Questions about the table below.
1) Report the fourth entry, reading row by row.
2) Report the bottom-left entry.
3) Report the 2nd entry, reading row by row.
4) Report the fifth entry in reading order.
5) Report the entry directly above 15.
6) Report the entry in the top-left corner.
7) Report the last entry, reading row by row.
8) Report the 5th-last entry, reading row by row.
-25  -14  3  -18  -26  -2  3  -11  20  18  5  8  8  16  12
-20  2  -36  -26  21  -24  -5  34  -14  -17  28  13  14  19  -7
12  -7  -41  13  6  4  -2  9  10  6  -27  -17  -19  26  22
-6  10  9  -13  -18  -2  10  10  32  4  -15  -23  -15  37  -12
13  -10  12  -27  -11  11  5  -2  -11  13  -7  -6  -7  21  18
19  -14  23  1  -19  -28  -24  26  -28  14  5  -6  11  -4  15
1) -18
2) 19
3) -14
4) -26
5) 18
6) -25
7) 15
8) 5

Questions about the row below.
1) Read off the entry just right of 18.
2) Read off the entry just right of the largest entry.
 -1  -29  -15   31    7  -23   21    2   18   41   -1    3
1) 41
2) -1

Read these off the array that follows. Rows and columns are numbered from 1.
1) What is the entry in row 1 and column 2?
2) What is the entry at row 2, column 1?
3) What is the entry at row 2, column 2?
4) What is the entry just right of the largest entry?
5) What is the entry in row 3 and column 1?
-4  11  0  -2  -9  -6  -18  -6  5  5  23  13  -18  -6  11
9  8  -9  -27  4  -7  3  1  8  6  -1  12  3  -1  15
-26  -17  -1  4  -7  33  -20  -5  9  -17  3  -7  -20  4  -22
-12  -11  -1  -10  18  25  -16  3  9  -19  -17  -15  -16  -6  15
0  27  15  -32  -25  -12  1  -7  -3  -4  -6  -35  1  3  -4
-25  -33  -17  -10  -7  -13  -19  -6  -11  28  17  -14  -19  10  10
4  4  6  6  2  -2  -3  -5  2  12  9  -3  -3  11  12
-3  14  -9  14  -12  -8  -7  -15  17  15  -25  13  -7  -1  -2
-12  -4  -7  -7  -22  12  -7  -8  8  2  18  15  -7  10  -30
18  26  24  29  -10  -5  -9  -6  10  1  25  13  -9  10  3
-26  -17  -2  4  -8  32  -19  -5  9  -16  3  -5  -19  4  -23
-4  11  16  -33  -26  -17  -5  -2  0  -2  6  -29  -5  -1  -7
-1  -5  13  -27  -18  -14  -20  4  -20  6  22  3  -20  -1  -6
9  45  10  -27  -20  -4  1  -12  -19  -5  -17  -25  1  9  3
1) 11
2) 9
3) 8
4) 10
5) -26

Questions about the row below.
1) Read off the last entry.
2) Read off the 3rd entry from the left.
210	56	115	49	90	104	182
1) 182
2) 115

array([[-21,  21, -31,   6,  35,  -5,   7,  -8, -34],
       [ 31, -12,  28,  20,  27, -23,  21,  15,  -4],
       [-10,   2,  32,  -3,  -8,   8,   4,   3,  33],
       [-33, -11,   8, -19,  43, -38, -33, -17,  25],
       [ 37, -25,   8, -19, -23, -33,  41,  13, -10],
       [ 15,   3, -17,  -5,   6,   4, -41,  32,  -6],
       [ -4,  -8,  33, -23,  12,  13,   6, -10,  -9],
       [-32, -42,  34, -31, -35, -25, -12, -23, -30],
       [ -7, -35,   6, -30,  22, -30,  19,   9,   7],
       [ -4,  26,  32,  -5,  39,  30, -36,  35,  27]])
The entry directly below the largest entry is -23
Read off the first entry on the main diagonal.
-21
Read off the bottom-left entry.
-4
The entry just left of the smallest entry: -32
Read off the third-last entry, reading row by row.
-36
Read off the third largest entry.
39
The second entry on the main diagonal -> -12
Read off the smallest entry.
-42
Read off the largest entry in the last column.
33
The 2nd smallest entry -> -41
The smallest entry in the last column: -34
The 4th entry, reading row by row -> 6
The second entry, reading row by row -> 21
Read off the entry directly above the smallest entry.
-8
The fourth-last entry, reading row by row is 30
The entry directly above 34 -> 33
Read off the second-last entry, reading row by row.
35
The fifth entry in reading order -> 35
The entry directly below -21 is 31
Read off the largest entry.
43
The entry just right of the largest entry -> -38
The bottom entry of the column that holds the smallest entry: 26
Read off the smallest entry in the first column.
-33
Read off the entry just right of the smallest entry.
34
The entry directly below the smallest entry is -35
Read off the entry just left of -6.
32
Read off the entry directly below 2.
-11
The largest entry in the first column: 37
The last entry of the largest entry's row is 25
Read off the last entry, reading row by row.
27

[[3 3 5 4 5 4 6 4 4 5 5 6 6]
 [6 6 5 5 3 5 5 6 3 3 6 4 6]
 [3 5 6 5 3 6 4 6 4 4 2 5 4]
 [2 3 6 5 4 5 4 4 5 5 4 3 7]]
Indices start at 1.
The entry at row 1, column 3 -> 5
Read off the entry at row 3, column 1.
Answer: 3
Read off the entry just left of the largest entry.
Answer: 3
Read off the bottom-right entry.
Answer: 7
Read off the entry in row 1 and column 1.
Answer: 3
The entry in row 1 and column 2: 3
Read off the top-right entry.
Answer: 6
The entry at row 3, column 3 -> 6
The entry in row 3 and column 2 is 5
The entry in row 2 and column 3 -> 5

Questions about the table below. Counting starts at 1.
1) What is the centre entry?
2) What is the entry directly above the smallest entry?
3) What is the entry directly below the centre entry?
4) What is the entry in row 2 and column 3?
5) What is the entry directly below the smallest entry?
6) What is the entry in the top-left corner?
7) What is the entry at row 1, column 3?
8) What is the entry in the bottom-right corner?
array([[ -5,  -4,   0,   8,   6,  -4,   3,  -6,  -6],
       [ -3,   1,  -4,  -7,   1,   4,   8,  -1,   9],
       [ 35,  29,  10, -18, -16, -14,  26,  16,  -6],
       [ -1,   1,  -3,   3,   0,  -1,   5,  -7,   1],
       [  5,   1,   0,  -1,  -1,  -1,  -2,   6,   0],
       [-14, -26, -11, -20,   1,  15,  -6, -10,  28],
       [  0,   1,   8, -11,  -4,   3,   3,   7,   9],
       [ -8,  -6,  -2,   4,   0,   1,   4, -11,   3],
       [-11, -20, -15, -10,   4,   9,   3, -16,  16]])
1) -1
2) 1
3) 1
4) -4
5) 1
6) -5
7) 0
8) 16

Read these off the table that follows. Indices start at 1.
1) Which number is the bottom-left entry?
2) Which number is the bottom entry of the column that holds the smallest entry?
3) Which number is the entry at row 2, column 1?
4) Which number is the entry in the top-left corner?
5) Which number is the top entry of the column that holds the smallest entry?
6) Which number is the entry directly above the smallest entry?
7) Which number is the top-right entry?
8) Which number is the entry in row 3 and column 1?
[[7 8 7 7 6 6 7 6 7 7 5 7 7 7 6 6]
 [7 8 7 7 6 7 7 6 7 7 4 7 7 7 6 6]
 [7 7 6 7 7 6 7 6 7 6 5 7 7 7 6 6]
 [7 8 7 6 6 6 6 6 7 7 4 7 7 7 7 6]
 [7 7 7 7 7 7 7 7 7 6 3 7 7 7 6 6]
 [7 8 7 6 6 6 7 6 7 7 1 7 7 7 6 6]
 [7 7 7 7 6 6 7 6 7 7 8 7 7 7 6 7]
 [7 8 7 6 6 6 6 6 7 7 5 7 7 7 6 7]]
1) 7
2) 5
3) 7
4) 7
5) 5
6) 3
7) 6
8) 7

Read these off the row that follows.
1) Read off the smallest entry.
2) Read off the entry just right of -11.
[6, -3, -6, -15, -16, -9, -11, -8, -18, -16, -16, -12, -34, -15, -17]
1) -34
2) -8

grid =
6290  5081  8523  2814  7303  3521  5449  7558  8624  5091  6712
6906  6939  2958  2635  8528  7538  4762  7596  5192  5505  8762
7712  2580  7824  6942  7601  2957  4296  7148  5680  6165  4117
The 3rd entry on the main diagonal?
Answer: 7824
The 5th-last entry, reading row by row is 4296
The first entry on the diagonal from the top-right corner?
Answer: 6712
The entry in the top-left corner?
Answer: 6290
The entry in the bottom-right corner: 4117
The entry just left of the centre entry: 8528
The entry just right of the centre entry?
Answer: 4762
The smallest entry in the last row?
Answer: 2580
The entry just left of 4762 is 7538
The 2nd entry in reading order?
Answer: 5081
The first entry of the smallest entry's row?
Answer: 7712
The entry directly above the centre entry?
Answer: 3521
The entry directly below the centre entry: 2957
The entry just left of 8624?
Answer: 7558
The entry just right of 5680?
Answer: 6165
